In the rows, zero is written as 128.
Each row has a class, written as a number after it.
[120 112 124 125 133 132  95 121 123 113 151  87 154 143 102 134  87 230
 144 150  79 155 144 115 156 118 147 142 115  85 105 115 124 141 146 126
 179 128 119 111 115 131 145 112] -> 5
[157  74 108 154 182 128 132 114 142 100  69 172  94 107 107 171 110 149
 160 126 113 136 122 140 140 155 193 132 127  89 141  96  95 122 165 119
 136 111 162 133 122  69  83  93] -> 5
[118 162 161 165 117  90 167 158 162  95 106 199 140 115 142  94 151  80
  79 140  77 195 148  97  94 128  88 111 106 121 121  90 103 123 108 143
 126 165 115  97 108 158 134 116] -> 3
[104 155 170 153 140 142 117 145 158 101 124 179 136  84 145  87 142 121
  87 139  76 175 136  87 102 123 108  96  85  98 125  81 105 121 122 142
 145 163 115 102 106 157 151 127] -> 3
[123 162 147 106 149 120 141 176 153 118 129 162 150  98  99  97 134 116
 104 106  95 141 117  81  92 148 118 119  99  97 106  38 147 102 124 139
 117 142 104  95 104 174 121 121] -> 9
[169 117 109 127 121 153 132 142 138 131  82 169  94 108  95 143 130  84
 144 112  56  93 104 108 149 205 180 160 119 103 101  38 135 108 188 138
 151 151 116 115 169  72 128 102] -> 1
[159 145 108  93 156 168 175 123 129 114 132 115 205 108 112 109 132 167
 115 119  93  72 130 102  76 149 119 225  67 147 162  92 135 122 159 102
 140 150 130 137 152 195 118 103] -> 10
[121 137  63 159  92 172  97 152 119 118 129 109 145 112 156 150 146  69
 112  93 108 143 132  90 120 139 166 122 116 126 132  88 107 116 142 100
 199 134  90 111 174 135 112 130] -> 1
[133 126  88 160  74 122 114 167 135 132 140  86 143 136 130 144 149  61
  93  38 116 120 134 113 104 151 176  97 125 140 136  87 114 128 137  97
 168 119  97  91 168 115 126 130] -> 8
[156 130 101 141  84 128 117 173 132 153 153  90 167 140 152 141 138  73
 105  62 134 128 144 125 114 128 181  84 135 150 138  76 121 120 129  83
 150 126  98  84 178 153 119 128] -> 8
[154 138 117 105 159 165 191 144 127 123 136 119 190 103 118 100 126 154
 119 127  97  66 134 104  95 151 124 202  72 143 153  79 147 125 146 104
 124 127 131 138 139 198 120  90] -> 10
[117 112 158 155 124 161 204 156 126 140 117  98 138  75  63 121 110 114
 158 129  39 150 100  83  80 131 117 172  72 101  81 120  82 106 188 137
 136 123 184 117 184  97 126 121] -> 2
[150 143 108 123 149 112 155 166 159 138 113 158 137 114 114  95 130 108
  82 129  96 166 136  88 121 140  95  99 101  99 102  55 123 115 127 133
 111 158 124  87  97 188 126 107] -> 10
[142 139  79 134  78 139 109 176 114 116 168  92 142 152 138 150 137  29
 100  73 105 152 139  99 112 131 195  97 129 104 136  51  85 127 141  99
 184 127 115  94 184 130  95 129] -> 7
[128 121 114 116 141 141  96 160 122 132 140  82 162 121 109 136  93 218
 118 161  95 122 129 121 161 119 135 137 126 112  97 123 159 146 147 117
 175 118 129  96 128 164 155 109] -> 0
[122 141 128 154  59 149 116 168 137 118 162  96 110 153 145 152 150  39
 111  70 105 130 135 114 100 154 185 119 100 154 113 108  90 129 116  92
 203 130 107  88 179 101 119 130] -> 3
[146 155 132 129 160 114 135 181 152  98 123 166 151 104 104 111 121  92
  93 111  78 151 130  88 105 148 122 138  86  96 101  43 121 112 136 131
 109 157 120  82 121 172 104 116] -> 9
[157  90 159 151 117 115 136 188 113 153 122 152  69 113 120 117  82 128
 131 122  93 123 112 109 166 134 153 114 142  63 108 105  91  86 161 148
  28 126 170 112 122 111 152  73] -> 4
[134 114 140 103 130 136 104 128 142 146 119  87 129 146 114 136  86 191
 132 155 114 146 148 125 187 129 121 135 122 123 106 129 147 134 134 125
 161 127 132 113 130 154 168 112] -> 6
[158 129 139 102 143 157 187 124 121 116 129 131 160 123 130 117 128 129
 118 118  79  75 143 113  79 169 132 215  53 171 159 102 113 131 137  97
 133 135 146 129 147 181 117 100] -> 3
[131 129 111 120 117 145 115 155 139 126 138  82 152 132  81 134  80 238
 101 158 101 131 133 114 154 120 140 160 124  79 101  77 149 132 161 105
 190 103 125 105 131 156 128 104] -> 10
[192  92  55 136 121 164 209 153 129 142  67 135 144 111  94 120 130 129
 176 132  94 163 178  92 175 151 115 125  75  99 126 154  77 133 154 122
 107 101 159 157 128 142 133  97] -> 5
[172 126 113 147 158 144 130 132 127 152 113 125 160 114 105 117  94 171
 180  80 100 142 101  90 172 123 166 108 136 147 149  51  90 153 203 157
 118 136 159 106 167  73  99 138] -> 9
[155 138  95 109 157 185 166 123 115 110 127 132 202 116 133 111 123 141
 122 123  76  85 140 110  86 164 130 231  70 130 154  69 136 125 156 112
 126 149 128 133 140 174 112 101] -> 1
[133 133 111 157  69 126 106 176 145 128 149  94 135 142 120 152 127  51
  99  58 123 139 132 127  83 138 191 114 131  89 105  81 111 123 144  90
 156 113 111  83 162 102 106 138] -> 8
[147 117 100 110 114 132 114 134 124 150 125  66 146 130  94 130  87 202
 122 158 111 120 131 122 162 135 143 154 133  96 109 100 132 133 132 103
 167 108 115 127 126 151 139 114] -> 10
[140 149 142 143 151 113 127 186 163  91 100 143 144  79 142 110 141 103
  79 126  93 165 154 108 115 150 120 127 101  79 139  45 125 125 130 129
 136 145 109  93 115 164 111 108] -> 7
[125 153 113 110 142 159 172 136 110 108 145 123 205 127 131  98 129 161
 118 111  71 100 140  90  70 139 132 187  72 151 156  95 135 118 165 113
 127 135 134 131 161 196 130  94] -> 0
[130 125 117  98 130 138  93 151 131 138 142  78 135 121  92 127  99 200
 147 174  84 122 153 134 175 130 138 122 120 121  93 131 142 142 134 109
 158 120 119 112 141 166 147 116] -> 0
[163 140 123 131 153 117 121 180 158 126 103 157 148  77 115 101 127 122
  82 109 101 135 136 100 113 138 106  85 115  96 120  82 129 111 138 128
 109 147 104  82 116 194 131 103] -> 8
[129 120 133 114 119 141  98 154 127 163 133  80 155 103 115 131  92 233
 128 151  99 135 143 121 149 107 111 170 126 100  96 117 119 145 131 113
 152 121 125  95 122 147 146 129] -> 4
[120 131  67 138  63 129 113 156 121 130 163  88 136 156 124 147 133  62
 102  72 126 150 142  95 137 127 185  90 123 151 140 102 111 131 118 109
 174 105 114  96 188 128 117 133] -> 6
[142 132 114  96 167 169 163 117 116 118 140 123 207 113 126  98 119 162
 105 121  81  99 146  93  92 138 122 208  63 158 169  99 135 130 142 111
 116 135 135 129 161 196 114 105] -> 6
[124 149  91 114  69 142 112 165 125 132 180 101 142 178 132 168 132  14
 139  57 128 136 140  99 108 130 206 123 122 136 128  57 112 112 129  85
 159 132  93 121 168 135 114 128] -> 9
[121 172 112 153 103  94 150 174 160 103 116 146 149  74 126 109 134 123
  77 121  64 186 156  88  84 124 108 135  85  81 130  51  86 105 122 141
 109 157 107  84 124 168 120 103] -> 4
[110 127 139 128 157 180 163 165 142 143 116 141 171 114  92  94 140 100
 117  80  82 188 130  86 149 153 176 171  91 111 116  52  75 138 168 143
 132 127 164 109 119  74  94 115] -> 9
[157 147 126 146 148 117 129 169 156  97 114 163 169 100 149 111 132 125
 113 119  89 156 158  87  81 123 103  95  96  95 121  52 126 128 123 134
 120 157 100  94 109 171 136 102] -> 5
[139 113  98 119 146 154 106 126 125 143 117  94 180 144 100 136  75 234
 123 157  83 134 131 116 156 134 127 164 134  99 103  75 147 135 150 112
 168 126 120  96 122 158 131 120] -> 1
[135 139 115  94 161 164 175 106 109 125 127 127 183 116 125 112 114 127
 132 138  76 101 128  93  97 164 153 224  73 129 147  66 133 106 162 118
 122 144 131 135 147 185 106  94] -> 1
[ 93 104  86 112 127 174 129 131 138 190  74 147 138 110  62 141 124 173
 151  77  81 205 113  51 136 163 166 177 117  76  88  86 114 110 203 138
 169 108 126  94 100  87 121 102] -> 1
[115 161 153 150 142 125 148 152 164 108 113 182 163  96 132 116 149  86
  68 127  78 187 149  84 105 134 127 138  86 101 102  47 117 123 130 137
 147 162 115  75 121 151 117 119] -> 3
[168 131  90 131  66 141 121 174 127 145 148  89 112 154 146 147 150  80
 126  68 126 109 123 107 112 149 186  86 110 136 107  94 108 107 128  99
 157 128 107  87 166 118 129 125] -> 10
[129 149 109 122 140 147 169 109 149 132 115 175 112 120  72 150 138  73
 165 129  73 168 110 124 137 147 151 166  98 128  74 130  94 122 163 147
 150 157 141 123 141  95 113 131] -> 9
[149 129 157 114 161 160 183 132 117 102 137 134 180 110 143 107 124 138
 125 117  82  61 133  93 101 155 139 200  63 160 171  87 122 131 152 106
 131 136 148 129 147 199 116 111] -> 3
[175  97 142 130 140 123 190 122 169 161  45 167  98 133 103 164 116 118
 173  98  82 135 108 108 136 157 176 120 127 110 111  69  80  98 180 155
  69 136 181  99 105  88 145 111] -> 2
[ 81 121 189 141 132 125 161 119 150 122  71 137  86  63 114 132 158 156
 147 121  54 135 101  67 121 146 118 185  97  66 100 125  92  91 193 159
 114 152 133 133 116  97 124 156] -> 4
[158 134 134 108 157 169 166 150 133 118 120 119 175  99 134 116 134 163
 111 103  78  84 161  97 103 145 126 214  60 136 162  77  93 111 169 106
  90 151 147 117 167 176  94 104] -> 4
[149 130 124  89 162 173 179 137 122 122 131 135 212 105 124 111 136 169
 117 113  73  74 146  87  95 132 120 223  63 145 172  95 102 124 159 110
 105 153 152 127 148 202 124 111] -> 4
[224  76 132  95 110 124 125 189 130 195  66 151 103 124 107 142 175  98
 111  69 140 130 135 134 181 169 135  87 120 157  75 186 113 104 148 147
  89 155 158  60 132  98 203  92] -> 8
[137 126 102 122 110 129 117 183 123 119 162  95 163 153 116 150 135  43
 134  80 133 125 123  98 145 133 185  73 124 146 133  85 110 114 102 101
 167 132 114 105 159 151 130 125] -> 9
[112 115 118 119 152 160  90 124 114 126 134  93 170 120  97 125  79 225
 114 174  77 143 128 121 160 133 125 192 123  87  96  87 147 140 154 115
 193 133 126 107 126 148 126 122] -> 1
[122 107 155 116 155 157 166 157 136 166 117 130 118 104  87  91 110  75
 151  86 107 114  94  91 160 166  95 175 130 127 102 126 100 141 176 152
 132 132 193 120 115 132 143 133] -> 2
[ 92  96 143 126 162 125 172  96 178 154  54 120  82  78 109 160 151 101
 169 138  98 111 104  86 192 161 147 121 146 129 125 127 108 137 156 157
 135 123 134 150  81 153 136 152] -> 5
[130 115 129 130 138 137  90 135 119 132 153  84 161 141 102 112  76 209
 139 136  84 146 151 109 145 127 119 138 109  82  79 111 131 147 133 128
 156 123 120 102 111 143 165 107] -> 5
[126 120 154 128 113 137 122 133 127 131 134 100 135 126 113 134  93 202
 126 163  95 128 138 139 153 130 122 155 127 115  95 115 132 143 124 108
 186 118 128 112 121 146 147 126] -> 3
[129 170 134 144 139 132 144 166 155 131 125 152 132  81 143  86 140 126
  79 124 115 149 133  86 110 126  84 125  91 108 105  78 147 121 147 151
 115 150 116  95 111 179 136 109] -> 10
[115 116 115 120 125 141 112 132 128 139 145  97 154 125 107 140  86 223
 124 138  72 140 146 117 158 127 147 178 103  84 109  76 119 125 151 106
 168 130 129 101 124 152 143 114] -> 4
[134 144 132 142 154 128 141 184 154 105 105 204 141  81 143 101 129 117
  91 122  88 144 150  88 108 118  99 103 118  75 131  31  95 106 133 131
  99 152 131 103 102 188 118 100] -> 4
[126 120 121 112 139 161  95 130 122 149 136 107 175 123 108 107  83 231
 132 177  80 151 120 115 166 132 129 155 123 111 109  96 154 136 149 118
 187 133 120 101 130 164 152 124] -> 1
[158 146 112 102 148 148 195 132 125 125 143 121 195 110 113  96 129 154
 132 116 106  97 141 100  92 145 111 187  66 127 147  75 143 110 159 110
 114 145 141 131 150 203 115 112] -> 10
[157 128 138 111 140 150 187 125 146 173 113  91 141 126  94 131  95  99
 186 103 112 121 122  98 166 153 175 193 116 112 116 100 100 122 190 142
  79 120 168 119 153 106  98 131] -> 2
[134 116 121 127 145 144  86 117 129 121 130 100 158 121 125 138  87 212
 141 177  97 153 150 122 169 118 145 144 117  90 109 128 133 137 129 115
 181 126 102 129 119 155 161 103] -> 5
[157 126 143 130 183 171 132 147 153 157 120 149 149  77 126 103 113 122
 146  93 107 119 131 117 153 131 133 161 122 176 182  87  94 181 208 146
 104 142 195 102 162 156 111 121] -> 7
[152  96 146 125 137 108 171 130 110 163 102 138 123 174  82  92 103 115
 169 110 134 181 113 111 142 136 118  81 165 112 118 146  69 116 157 138
 100 102 209 119 156 115 101 138] -> 7
[118 150 127 158 125 111 154 168 145 126 107 129 126  91 135  95 128 132
  75 121  85 136 124  64  99 137 100 120 111  84 110  46 141 104 141 132
 106 130  89 112 111 176 120 111] -> 10
[142 108 135 118 135 136 107 150 143 143 119  84 164 122  82 132  87 230
 102 154  99 122 135 139 150 119 124 141 134 102 108 131 149 141 145 110
 156 111 120 104 119 151 157 109] -> 8
[126 143 133 142 166 125 112 160 155 115 122 170 167 113 119  72 114 120
  93 119  76 158 136 110 107 166  98 109 103 117 112  30 126 127 119 135
 137 165 136  64 113 182 132 117] -> 1
[150 140 124 119 150 120 122 186 145 130 109 144 162  84 121  99 133 120
  80 116  85 157 142  76 118 129 102 100 124  97 131  39 117 137 143 135
 125 143 121  77 126 197 116 129] -> 7
[125 103 181 115 122 123 145 190 185 159 103 124  66 137  92 100 135 129
 151  99 101 102  82  78 150 165 149  86 130 156 142 105 125 141 178 136
 136 117 152  99 119 109 129 128] -> 10
[144  81 142 114 125 131 163 142 150 150  45 138  80 141  86 125  99  61
 131 126  79 185 150  87 148 189 120 169  99  75  97 109  75  80 164  95
 111 126 175 147 147 149 121 104] -> 6
[158 130  81 115  84 142  99 190 117 134 164 102 138 145 123 164 131  37
 126  52 133 121 130 105 111 134 189  94 127 143 130  57 102 112 121  86
 155 131 108 102 170 140 115 120] -> 9
[156 140  97  94 164 182 184 150 103 104 157 119 198 105 123  99 132 161
 136 130  67  73 137 113 103 145 131 182  64 165 162 119 126 128 160 110
 132 143 148 136 162 199 116  84] -> 0
[144 145 123 110 157 155 185 131 142 188  74  93 145  66  83 103 133 170
 152  99 103 138 111  58 171 159  90 183 113 130  85 102 116 132 209 163
 156 138 136 111 139 131 107 116] -> 10
[135 128  97 135  91 149  86 159 144 123 133 117 120 148 143 154 139  63
 106  63 114 114 147 101 128 143 182  91 125 150 129  91 108 121 120 108
 155 125 100  93 168 131 139 117] -> 6
[162 142  91 140  62 135 124 182 122 140 155  68 143 150 156 145 151  66
 118  64 147 125 131  96 121 131 195  86 122 136 126  79 108 112 130 102
 159 125 101  91 182 108 112 124] -> 10
[152 112 126 113 136 124 101 151 135 134 132  85 145 128 101 140 104 234
 131 150 109 108 139 133 178 133 132 137 125 110  92 114 157 128 133 107
 162 129 109  93 119 162 150 115] -> 10
[119 140 128 152  65 147 120 155 133 115 160 113 118 152 158 146 162  63
  99  67 107 124 143 118  77 137 165  98 108 161 129  69  98 131 115  95
 188 133 111  95 169 105 118 141] -> 3
[143 126 127  98 140 138  97 151 133 139 125 101 176 130  90 143  88 225
 150 146 116 128 129 123 167 123 132 155 139 112 100 107 156 135 129 108
 174 118 103 112 112 158 152 124] -> 9
[ 87 144  72 152 163 136 152  85 136 110 113 172 155 111  48 142 138 105
  72 101  98 171 115  61 155 111 120  95 138  96 105 101 118  95 173 185
 128 145 141 112 175 125 106 128] -> 6
[140 136  96 151  78 136 115 176 128 139 150  90 136 139 144 143 143  94
 129  60 124 107 132  95 101 131 178  96 129 155 124  70 116 129 138  89
 176 112  95  92 176 127 108 126] -> 10
[167 150 123 131  94 177 177 121 134 173  96 118 137  87 158 155 158  89
 228  88 129 122 155  87 156 101 177 140 135 121 107  94  73 123 211 137
  95 136 133 145 164 112 103 149] -> 10
[141 133  89 138  90 129 117 176 121 119 151  86 123 139 128 161 151  45
 122  60 108 121 157 121 113 144 186  95 132 140 131  67  88 127 127 100
 159 119 104  94 180 121  91 111] -> 7
[133 142 110 105 157 177 176 117 117 121 126 135 205 108 116 100 128 145
 123 121  74 100 140  98  95 170 129 228  71 131 149  65 138 110 162 117
 124 145 129 131 151 184 108 105] -> 1
[185 128 120  99 163 154 173 157 136 128 122 123 200  88 119  92 118 186
 102 118  94  67 125 121  88 146 122 180  78 156 183 105 140 146 157 111
 112 126 140 110 132 200 122 101] -> 8
[114 153 173 137 130 103 155 155 161 117 111 168 143 118 146 109 133  85
  91 126  78 191 152  80 108 146 124 140  89 101 113  46 113 107 129 121
 136 161 114  88 106 185 125 110] -> 3
